Here is a tiny trained network, its code and every weight. The questions are about switching its units off for an input and a target symbol, where a switched-off unit gives its printed mean instead of its output.

import numpy as np


def w(rows, s, z=0):
    codes = np.array(rows[::2]) - 128.0
    scale = np.full(codes.shape[1], s)
    scale[-1] = z or s
    return codes * scale


def f(y):
    return np.maximum(y, 0)


def softmax(a):
    e = np.exp(a - a.max(-1, keepdims=True))
    return e / e.sum(-1, keepdims=True)


def log_softmax(a):
    a = a - a.max(-1, keepdims=True)
    return a - np.log(np.exp(a).sum(-1, keepdims=True))


def net(x, mask):
    ids = ['ΓΔΛΠΣΨΩαεζηθμτφ'.index(c) for c in x.split()]
    T = len(ids)
    res = E[ids] + P[:T]
    u = 0
    for l in range(3):
        r = res
        for j in range(3):
            rows = slice(3 * j, 3 * j + 3)
            q, k, v = (r @ M[l][rows].T for M in (Q, K, V))
            z = softmax(np.where(np.tri(T) > 0, q @ k.T / 3**0.5, -1e9)) @ v
            o = O[l][rows]
            res = res + np.where(mask[u + j], z, o[:, -1]) @ o[:, :-1]
        u += 3
        y = f(res @ A[l][:, :-1].T + A[l][:, -1])
        res = res + np.where(mask[u : u + 4], y, B[l][:, -1]) @ B[l][:, :-1]
        u += 4
    return log_softmax(res[-1] @ U[:, :-1].T + U[:, -1])


Q, K, V, O, A, B = {}, {}, {}, {}, {}, {}
E = w([
[107,177,90,173,94],'Γ',
[155,250,172,150,197],'Δ',
[119,184,72,69,107],'Λ',
[69,127,178,106,149],'Π',
[105,160,76,144,216],'Σ',
[150,154,112,81,41],'Ψ',
[141,55,135,167,210],'Ω',
[152,68,126,209,121],'α',
[228,73,106,94,119],'ε',
[154,79,200,66,129],'ζ',
[52,36,173,84,104],'η',
[119,149,122,186,61],'θ',
[177,176,111,176,136],'μ',
[58,135,119,166,154],'τ',
[199,162,161,51,140],'φ',
],0.016)
P = w([
[72,97,85,4,99],'0',
[87,150,76,41,103],'1',
[78,155,80,84,96],'2',
[74,166,75,91,111],'3',
[78,159,65,99,129],'4',
[100,164,109,131,109],'5',
[93,172,111,124,120],'6',
[87,174,119,131,116],'7',
[80,165,89,124,126],'8',
[101,163,113,108,147],'9',
[93,172,133,134,112],'10',
[106,178,156,146,126],'11',
[121,159,141,134,152],'12',
],0.0025)
Q[0] = w([
[98,35,99,181,154],'L0H0',
[114,110,119,134,98],'L0H0',
[136,25,95,147,94],'L0H0',
[143,112,113,64,168],'L0H1',
[123,88,120,147,85],'L0H1',
[144,138,128,42,109],'L0H1',
[123,106,116,84,189],'L0H2',
[134,119,75,188,3],'L0H2',
[100,79,165,71,153],'L0H2',
],0.0066)
K[0] = w([
[145,2,120,97,65],'L0H0',
[101,119,99,153,43],'L0H0',
[88,83,114,120,64],'L0H0',
[189,92,120,117,95],'L0H1',
[195,126,107,148,120],'L0H1',
[43,162,101,136,70],'L0H1',
[85,170,85,154,164],'L0H2',
[163,94,162,107,70],'L0H2',
[6,145,163,154,151],'L0H2',
],0.0067)
V[0] = w([
[137,196,192,157,239],'L0H0',
[125,174,132,142,224],'L0H0',
[122,135,155,207,170],'L0H0',
[149,167,96,165,131],'L0H1',
[127,82,102,112,42],'L0H1',
[99,93,178,191,34],'L0H1',
[19,79,69,168,92],'L0H2',
[71,2,156,67,132],'L0H2',
[193,107,183,180,135],'L0H2',
],0.0044)
O[0] = w([
[107,168,133,135,170,157],'L0H0',
[85,215,48,135,124,159],'L0H0',
[219,170,165,111,147,7],'L0H0',
[147,125,190,68,133,109],'L0H1',
[219,182,94,154,99,145],'L0H1',
[132,128,123,76,138,2],'L0H1',
[94,112,177,59,203,14],'L0H2',
[86,59,129,44,99,103],'L0H2',
[119,3,148,185,94,32],'L0H2',
],0.0039,0.0017)
A[0] = w([
[189,154,2,100,15,247],'L0N0',
[103,52,180,94,39,249],'L0N1',
[130,240,30,96,186,204],'L0N2',
[119,132,125,242,17,199],'L0N3',
],0.0056,0.0021)
B[0] = w([
[141,38,145,96,76,253],'L0N0',
[94,99,165,75,217,178],'L0N1',
[79,241,171,153,2,247],'L0N2',
[4,38,145,144,110,168],'L0N3',
],0.0072,0.0056)
Q[1] = w([
[254,131,115,135,162],'L1H0',
[124,189,183,133,134],'L1H0',
[154,63,118,179,143],'L1H0',
[103,79,116,122,178],'L1H1',
[144,130,124,103,130],'L1H1',
[23,145,182,79,76],'L1H1',
[94,135,131,175,111],'L1H2',
[134,85,138,127,112],'L1H2',
[150,104,134,142,172],'L1H2',
],0.0085)
K[1] = w([
[160,92,62,12,105],'L1H0',
[116,172,138,94,92],'L1H0',
[129,55,63,154,146],'L1H0',
[169,132,112,94,156],'L1H1',
[126,116,144,119,96],'L1H1',
[172,207,254,152,120],'L1H1',
[145,127,199,167,139],'L1H2',
[65,75,54,137,43],'L1H2',
[92,114,51,95,187],'L1H2',
],0.0077)
V[1] = w([
[135,119,194,30,32],'L1H0',
[71,90,42,171,185],'L1H0',
[187,224,144,86,167],'L1H0',
[174,132,91,9,99],'L1H1',
[74,85,129,153,129],'L1H1',
[245,228,222,39,254],'L1H1',
[119,103,145,158,209],'L1H2',
[224,62,172,68,136],'L1H2',
[170,132,118,79,184],'L1H2',
],0.0054)
O[1] = w([
[134,169,133,164,86,254],'L1H0',
[38,121,77,124,118,42],'L1H0',
[249,162,177,163,140,161],'L1H0',
[97,154,176,2,89,208],'L1H1',
[111,91,65,136,143,95],'L1H1',
[177,175,209,103,169,161],'L1H1',
[123,118,111,137,227,36],'L1H2',
[129,192,87,118,130,121],'L1H2',
[184,190,112,131,165,99],'L1H2',
],0.0049,0.0055)
A[1] = w([
[172,211,64,111,5,227],'L1N0',
[182,87,153,203,132,14],'L1N1',
[159,132,139,107,118,39],'L1N2',
[171,37,78,1,3,250],'L1N3',
],0.0047,0.0022)
B[1] = w([
[127,122,170,197,48,254],'L1N0',
[92,124,113,72,51,129],'L1N1',
[132,163,113,135,124,140],'L1N2',
[193,48,253,139,68,253],'L1N3',
],0.0064,0.0092)
Q[2] = w([
[79,168,131,43,114],'L2H0',
[160,186,63,44,193],'L2H0',
[183,92,162,144,121],'L2H0',
[130,152,207,195,106],'L2H1',
[107,164,61,65,89],'L2H1',
[44,182,47,31,93],'L2H1',
[122,98,97,53,206],'L2H2',
[92,254,68,190,89],'L2H2',
[175,151,19,190,110],'L2H2',
],0.0067)
K[2] = w([
[63,150,58,112,183],'L2H0',
[99,93,186,115,157],'L2H0',
[99,130,203,136,46],'L2H0',
[82,228,118,250,96],'L2H1',
[104,39,96,96,94],'L2H1',
[88,17,121,109,42],'L2H1',
[88,23,115,41,255],'L2H2',
[92,209,9,242,124],'L2H2',
[138,229,67,165,66],'L2H2',
],0.0068)
V[2] = w([
[235,80,85,163,134],'L2H0',
[103,164,13,168,119],'L2H0',
[111,138,144,156,99],'L2H0',
[140,87,38,70,168],'L2H1',
[91,138,173,184,95],'L2H1',
[191,179,147,192,255],'L2H1',
[72,140,60,43,129],'L2H2',
[63,239,76,83,123],'L2H2',
[150,73,213,150,152],'L2H2',
],0.0059)
O[2] = w([
[204,61,160,145,78,98],'L2H0',
[107,179,214,146,78,41],'L2H0',
[140,127,142,87,163,173],'L2H0',
[133,144,112,3,91,9],'L2H1',
[109,115,117,198,155,193],'L2H1',
[156,99,50,148,79,67],'L2H1',
[179,189,214,212,116,59],'L2H2',
[82,149,227,154,160,76],'L2H2',
[196,157,49,16,185,180],'L2H2',
],0.0042,0.015)
A[2] = w([
[215,146,138,94,2,67],'L2N0',
[173,158,156,79,47,111],'L2N1',
[128,105,144,227,132,255],'L2N2',
[81,148,89,134,184,207],'L2N3',
],0.0077,0.0053)
B[2] = w([
[75,98,152,166,219,246],'L2N0',
[128,117,168,253,236,215],'L2N1',
[234,178,72,52,41,192],'L2N2',
[86,192,12,140,162,151],'L2N3',
],0.0068,0.014)
U = w([
[133,137,121,104,7,156],'Γ',
[137,248,119,140,102,4],'Δ',
[69,152,207,197,78,54],'Λ',
[107,159,68,107,214,219],'Π',
[50,196,67,202,148,101],'Σ',
[135,48,123,151,140,60],'Ψ',
[111,97,31,131,152,142],'Ω',
[94,70,82,73,53,141],'α',
[222,91,155,16,132,76],'ε',
[160,132,174,9,129,220],'ζ',
[42,50,167,101,151,32],'η',
[85,100,130,82,6,149],'θ',
[244,136,58,153,74,191],'μ',
[42,171,92,114,182,237],'τ',
[180,180,169,170,255,134],'φ',
],0.0073,0.0044)

Each question gives the input, a string of symbols that net reads in full, and the target symbol t.
The units are the heads (3 rows each of Q, K, V and O) and the neurons (one row each of A and B). Each row of codes is followed by its name. A weight is (code - 128) times the scale printed after its matrix; where a second scale follows, it is the last column's (O, A, B and U).
mask holds one flag per unit, layer by layer, with each layer's heads first. A switched-off unit (its flag False) gives its mean, the last column of its rows in O or B, instead of its output. The means were averaged over made-up inputs and are rounded, as every weight is.
A unit's drop is (log p(t) with every unit on - log p(t) with that unit switched off) / (log p(t) with every unit on - log p(t) with every unit switched off).
The circuit of an input: a set's keep is (log p(t) with only the set's units on - log p(t) with every unit switched off) / (log p(t) with every unit on - log p(t) with every unit switched off). Starting from the 12 units with the biggest drops (on a tie, the unit counted first), units are removed one at a time, each time the one whose removal leaves the highest keep (on an exact tie, the one counted first), for as long as the keep stays at least 0.8.
units of the circuit, in order: the units of the circuit, biggest drop first
unit that matters most: the unit with the biggest drop
top k neurons: the k neurons with the biggest drops, biggest first
top k neurons in layer l: the k neurons of layer l with the biggest drops, biggest first
which heads matter: for each layer, one digit per head in row order, 1 if its drop is at least 0.15 and else 0, layers parted by /
input Λ ε Ψ Σ Ψ φ Ψ φ Γ Σ θ, target α: top 3 neurons in layer 0 -> [L0N3, L0N2, L0N0]
input φ τ φ Λ Σ τ φ ζ φ Ψ ζ, target ε: top 3 neurons -> [L0N2, L2N0, L2N1]
input θ φ η ε φ Π φ φ Π, target τ: units of the circuit, in order -> [L1N3, L0N0, L1N0]
input φ φ Π Λ Λ φ Λ φ Λ φ φ Ψ Γ, target Γ: units of the circuit, in order -> [L2N2, L2N0, L2N1, L0N3]
input Λ Λ ζ τ, target Σ: units of the circuit, in order -> [L1N3, L0N0, L2N3]
input φ τ Ψ Ω Ψ φ τ φ φ ζ Ψ, target η: top 3 neurons in layer 2 -> [L2N0, L2N2, L2N1]
input φ η ζ α Δ Γ, target μ: top 2 neurons -> [L2N2, L0N2]
input Λ Ψ φ α, target Ω: unit that matters most -> L1N3
input Γ μ α η θ Λ Δ Ψ φ Π, target μ: which heads matter -> 100 / 110 / 010
input Π Ψ μ Ψ Σ τ Γ φ φ φ Δ Ψ α, target μ: top 3 neurons -> [L2N2, L2N0, L0N2]
input Ψ φ Π φ μ, target μ: top 4 neurons -> [L2N2, L2N0, L0N1, L1N0]
input φ φ φ η α Σ φ φ Λ μ τ φ Γ, target θ: top 2 neurons -> [L0N3, L2N1]
input Λ Π φ μ ζ Λ φ Ω, target Π: top 2 neurons in layer 0 -> [L0N2, L0N0]
input φ ε τ, target τ: unit that matters most -> L1H0
input Π Λ Λ φ Λ Γ Ψ Δ φ Π Γ Ω, target Ω: top 3 neurons -> [L1N3, L1N0, L0N2]
input Δ α φ θ, target μ: which heads matter -> 100 / 010 / 010
input φ Ψ Γ φ φ Λ θ, target α: top 2 neurons -> [L0N3, L1N3]
input φ Σ ζ Γ Λ θ Δ φ φ φ Σ τ Λ, target μ: top 4 neurons -> [L0N2, L2N2, L0N0, L1N0]
input ε Σ Π Ω θ φ φ ζ α, target Ω: which heads matter -> 000 / 100 / 001
input Λ Ψ ε, target ε: top 2 neurons -> [L0N2, L1N3]
input ε ζ Ω Ψ θ ε ζ φ φ Ω, target Π: top neuron -> [L1N3]
input α θ Ψ Π, target τ: which heads matter -> 000 / 100 / 010
input φ τ τ Λ Λ ε φ φ α Λ ζ, target ε: which heads matter -> 000 / 000 / 001
input Ψ φ φ φ ζ Ψ Ψ, target Ψ: top 4 neurons -> [L1N3, L0N0, L2N1, L2N0]
input φ Σ Λ Σ Δ η Γ Σ, target μ: top 4 neurons -> [L0N2, L2N2, L2N0, L2N1]
input Γ Γ Π Π Π φ ε Π Λ Δ θ, target μ: top 4 neurons -> [L2N2, L0N2, L2N0, L0N0]
input φ τ τ τ Γ, target θ: unit that matters most -> L2N1
input ζ φ Γ Ψ Ψ Π φ φ α Λ τ, target τ: top 2 neurons in layer 0 -> [L0N3, L0N2]
